[[ 27  33  20  28   9  20  22  30  31  32  39  26  13  26  20]
 [-43 -26   5  18 -21   9  -5 -13 -27  19 -40  -1 -10 -10 -29]
 [ -6 -26 -45 -28   9 -25 -42 -24 -26 -29  -3  -6 -13 -35 -16]
 [ 37 -17 -11 -16  23 -12 -13   4  24 -15  47  22 -22 -24  28]
 [ -1  17  -4 -28 -56 -36   0 -15   2 -22  22 -30 -34  33 -33]
 [ 22  38  25  18   6  -1  32   9  22  32  -2  26  29  47  27]]
->
[[ 22  38  25  18   6  -1  32   9  22  32  -2  26  29  47  27]
 [ 27  33  20  28   9  20  22  30  31  32  39  26  13  26  20]
 [-43 -26   5  18 -21   9  -5 -13 -27  19 -40  -1 -10 -10 -29]
 [ -6 -26 -45 -28   9 -25 -42 -24 -26 -29  -3  -6 -13 -35 -16]
 [ 37 -17 -11 -16  23 -12 -13   4  24 -15  47  22 -22 -24  28]
 [ -1  17  -4 -28 -56 -36   0 -15   2 -22  22 -30 -34  33 -33]]

[[ 50 -19  43 -41]
 [ 32 -18  42 -45]
 [ 13   3  23 -13]
 [ 17   4  28   3]
 [ 46 -15  39 -43]
 [ 32  -7  13  -6]
 [ 38 -25  42 -51]
 [ 29  -9  14 -10]]
->
[[ 29  -9  14 -10]
 [ 50 -19  43 -41]
 [ 32 -18  42 -45]
 [ 13   3  23 -13]
 [ 17   4  28   3]
 [ 46 -15  39 -43]
 [ 32  -7  13  -6]
 [ 38 -25  42 -51]]

[[ 33  -9  10  15   7   3 -20   8  -9   0   1  12]
 [-60 -19  -1 -16 -22  -4  -4  17  -6  12  -7 -20]
 [ 10  -3   5  -9   2 -10   4  52   8  27  20  -3]
 [ -6  -5 -16  28  25   1   6   7  -3 -14 -13   2]
 [  5  -1  14   9   3   7   3  -1  10  -2  10  -7]]
->
[[  5  -1  14   9   3   7   3  -1  10  -2  10  -7]
 [ 33  -9  10  15   7   3 -20   8  -9   0   1  12]
 [-60 -19  -1 -16 -22  -4  -4  17  -6  12  -7 -20]
 [ 10  -3   5  -9   2 -10   4  52   8  27  20  -3]
 [ -6  -5 -16  28  25   1   6   7  -3 -14 -13   2]]

[[-14  17 -14  -5  29 -20  29  16  -5]
 [-42  -5 -24 -10 -14  42  16  24 -17]
 [-17 -16 -14  17  -8  22  33 -12  20]
 [ -2  35 -15  -8  53 -39  41   1   0]
 [  3  13  -2  -1  21 -22  14  -1  -2]
 [-22   9 -31   3  19  25  56 -19  18]
 [-14  -4 -19   1  -8  44  23 -21  13]
 [-19  -8 -31  11   0  53  51 -34  40]
 [ 12   6 -11  19  21  -3  48 -49  34]]
->
[[ 12   6 -11  19  21  -3  48 -49  34]
 [-14  17 -14  -5  29 -20  29  16  -5]
 [-42  -5 -24 -10 -14  42  16  24 -17]
 [-17 -16 -14  17  -8  22  33 -12  20]
 [ -2  35 -15  -8  53 -39  41   1   0]
 [  3  13  -2  -1  21 -22  14  -1  -2]
 [-22   9 -31   3  19  25  56 -19  18]
 [-14  -4 -19   1  -8  44  23 -21  13]
 [-19  -8 -31  11   0  53  51 -34  40]]

[[51 33 46 20 12 -3 47 46 11]
 [ 0  0  0  0  0  0  0  0  0]
 [ 6 22 11 32 38 51  9 10 39]
 [ 6 22 11 32 38 51  9 10 39]
 [ 6 22 11 33 39 52  9 10 40]
 [ 6 22 11 32 38 50  9 10 39]
 [ 6 22 11 33 39 52  9 10 40]
 [50 32 45 20 12 -3 46 46 11]]
->
[[50 32 45 20 12 -3 46 46 11]
 [51 33 46 20 12 -3 47 46 11]
 [ 0  0  0  0  0  0  0  0  0]
 [ 6 22 11 32 38 51  9 10 39]
 [ 6 22 11 32 38 51  9 10 39]
 [ 6 22 11 33 39 52  9 10 40]
 [ 6 22 11 32 38 50  9 10 39]
 [ 6 22 11 33 39 52  9 10 40]]

[[ 11  -4  30  32   7 -10  33  14  12  34]
 [ 40 -16  17  14 -21  -5  15  36  21  16]
 [ 35 -22   0  -5 -31   6   2  32  17  -1]
 [ 14  -7  29  31  -8   3  34  12  13  38]
 [ 35 -21   2  -2 -27   6   3  34  18  -2]
 [-40  10 -24 -26  10   7 -29 -39 -21 -26]
 [-38   6 -27 -26  -6  19 -26 -36 -20 -30]
 [-12  34  29  28  48 -21  22  -9  -8  30]
 [ 10  32  28  33  44 -34  26   0  -7  25]]
->
[[ 10  32  28  33  44 -34  26   0  -7  25]
 [ 11  -4  30  32   7 -10  33  14  12  34]
 [ 40 -16  17  14 -21  -5  15  36  21  16]
 [ 35 -22   0  -5 -31   6   2  32  17  -1]
 [ 14  -7  29  31  -8   3  34  12  13  38]
 [ 35 -21   2  -2 -27   6   3  34  18  -2]
 [-40  10 -24 -26  10   7 -29 -39 -21 -26]
 [-38   6 -27 -26  -6  19 -26 -36 -20 -30]
 [-12  34  29  28  48 -21  22  -9  -8  30]]

[[ 23 -21  42  14  51 -15  -8]
 [-31  45 -28 -16 -12  17  18]
 [  3   0  13 -28  28   3   0]
 [ 13 -44  22 -17  -6  25  -5]
 [  6 -40  -8 -21   3   2 -46]]
->
[[  6 -40  -8 -21   3   2 -46]
 [ 23 -21  42  14  51 -15  -8]
 [-31  45 -28 -16 -12  17  18]
 [  3   0  13 -28  28   3   0]
 [ 13 -44  22 -17  -6  25  -5]]

[[  0   3  -6  -4   9 -13   4  -6]
 [ 13  35 -10 -17  32 -27   7  -1]
 [  7  49 -12 -17  28 -30   9   3]
 [  1  -1 -31 -12  -3 -16  11   4]
 [  2  12 -13  -5   2 -10   6   5]
 [  6  -4  18   3   5   2  -8  -6]
 [ 10  40 -13 -20  32 -28   6  -5]]
->
[[ 10  40 -13 -20  32 -28   6  -5]
 [  0   3  -6  -4   9 -13   4  -6]
 [ 13  35 -10 -17  32 -27   7  -1]
 [  7  49 -12 -17  28 -30   9   3]
 [  1  -1 -31 -12  -3 -16  11   4]
 [  2  12 -13  -5   2 -10   6   5]
 [  6  -4  18   3   5   2  -8  -6]]
